Here is a tiny trained network, its code and every weight. The questions are about switching its units off for an input and a class, where a switched-off unit gives its printed mean instead of its output.

import numpy as np


def w(rows, s, z=0):
    codes = np.array(rows[::2]) - 128.0
    scale = np.full(codes.shape[1], s)
    scale[-1] = z or s
    return codes * scale


def f(y):
    return np.maximum(y, 0)


def log_softmax(a):
    a = a - a.max(-1, keepdims=True)
    return a - np.log(np.exp(a).sum(-1, keepdims=True))


def net(x, mask):
    res = np.array(x, float).reshape(1, 3) / 4 @ E
    y = f(res @ A[0][:, :-1].T + A[0][:, -1])
    res = res + np.where(mask, y, B[0][:, -1]) @ B[0][:, :-1]
    return log_softmax(res[-1] @ U[:, :-1].T + U[:, -1])


A, B = {}, {}
E = w([
[189,127,170,115,219,162,192,163,137,107,174],'x0',
[153,198,65,132,151,131,187,186,94,163,120],'x1',
[69,145,100,212,248,57,181,165,46,162,129],'x2',
],0.012)
A[0] = w([
[170,175,192,102,137,198,157,216,252,68,100,3],'neuron 0',
[59,90,120,152,113,73,75,31,80,153,188,177],'neuron 1',
[84,38,160,209,181,66,110,72,101,125,173,144],'neuron 2',
[200,192,18,69,51,181,214,218,143,237,64,219],'neuron 3',
[146,90,226,169,174,147,131,110,194,34,207,183],'neuron 4',
[236,220,136,17,112,227,166,176,186,115,89,110],'neuron 5',
[156,127,121,174,243,92,254,206,47,183,173,168],'neuron 6',
[207,106,206,74,206,198,196,144,192,74,229,116],'neuron 7',
[125,144,69,223,205,100,206,205,38,228,110,136],'neuron 8',
[144,175,20,28,56,198,108,111,139,200,120,140],'neuron 9',
[242,103,166,55,53,221,148,65,201,6,139,201],'neuron 10',
],0.0077,0.0044)
B[0] = w([
[180,133,149,62,152,69,60,72,125,124,181,170],'neuron 0',
[115,135,85,177,77,64,88,111,87,125,42,178],'neuron 1',
[80,170,52,159,116,122,139,128,97,198,66,177],'neuron 2',
[114,173,37,177,192,23,124,111,54,180,157,205],'neuron 3',
[174,49,114,67,96,88,87,30,184,174,172,183],'neuron 4',
[154,215,119,75,194,72,68,158,76,169,202,199],'neuron 5',
[159,152,85,202,227,160,254,213,52,58,213,251],'neuron 6',
[249,119,198,25,210,193,110,135,181,191,251,205],'neuron 7',
[179,182,131,187,150,210,233,200,47,87,134,247],'neuron 8',
[190,98,157,43,181,95,58,36,120,137,233,181],'neuron 9',
[168,67,200,23,127,152,23,59,199,182,213,245],'neuron 10',
],0.0088,0.02)
U = w([
[152,169,84,86,177,105,130,119,93,193,149,149],'0',
[113,47,84,118,72,73,68,35,145,124,128,198],'1',
[54,103,68,200,57,156,105,153,89,82,49,64],'2',
[139,180,76,170,211,199,247,214,75,130,149,1],'3',
[194,101,214,39,108,144,70,99,211,86,190,195],'4',
],0.011,0.005)

Each question gives the input, the list of numbers given to net, and the class t.
The units are the neurons (one row each of A and B). Each row of codes is followed by its name. A weight is (code - 128) times the scale printed after its matrix; where a second scale follows, it is the last column's (A, B and U).
mask holds one flag per neuron, in row order. A switched-off neuron (its flag False) gives its mean, the last column of its row in B, instead of its output. The means were averaged over made-up inputs and are rounded, as every weight is.
A unit's drop is (log p(t) with every unit on - log p(t) with that unit switched off) / (log p(t) with every unit on - log p(t) with every unit switched off).
The circuit of an input: a set's keep is (log p(t) with only the set's units on - log p(t) with every unit switched off) / (log p(t) with every unit on - log p(t) with every unit switched off). Starting from all 11 units, units are removed one at a time, each time the one whose removal leaves the highest keep (on an exact tie, the one counted first), for as long as the keep stays at least 0.8.
circuit, biggest first: the units of the circuit, biggest drop first
top k neurons: the k neurons with the biggest drops, biggest first
drop of u: that unit's drop, to one decimal
input [-4,-4,-2], class 1: circuit, biggest first => (neuron 7; neuron 8)
input [5,-6,3], class 4: circuit, biggest first => (neuron 3)
input [-8,6,-8], class 4: top 4 neurons => (neuron 9; neuron 10; neuron 6; neuron 8)
input [-6,3,-4], class 4: top 2 neurons => (neuron 9; neuron 6)
input [7,6,-3], class 0: top 2 neurons => (neuron 3; neuron 5)
input [-3,2,1], class 3: top 2 neurons => (neuron 10; neuron 4)
input [-1,-6,2], class 1: top 2 neurons => (neuron 8; neuron 6)
input [8,5,-4], class 4: drop of neuron 7 => 0.2
input [-6,-8,4], class 2: drop of neuron 10 => 0.2
input [-4,-1,0], class 1: drop of neuron 8 => 0.4
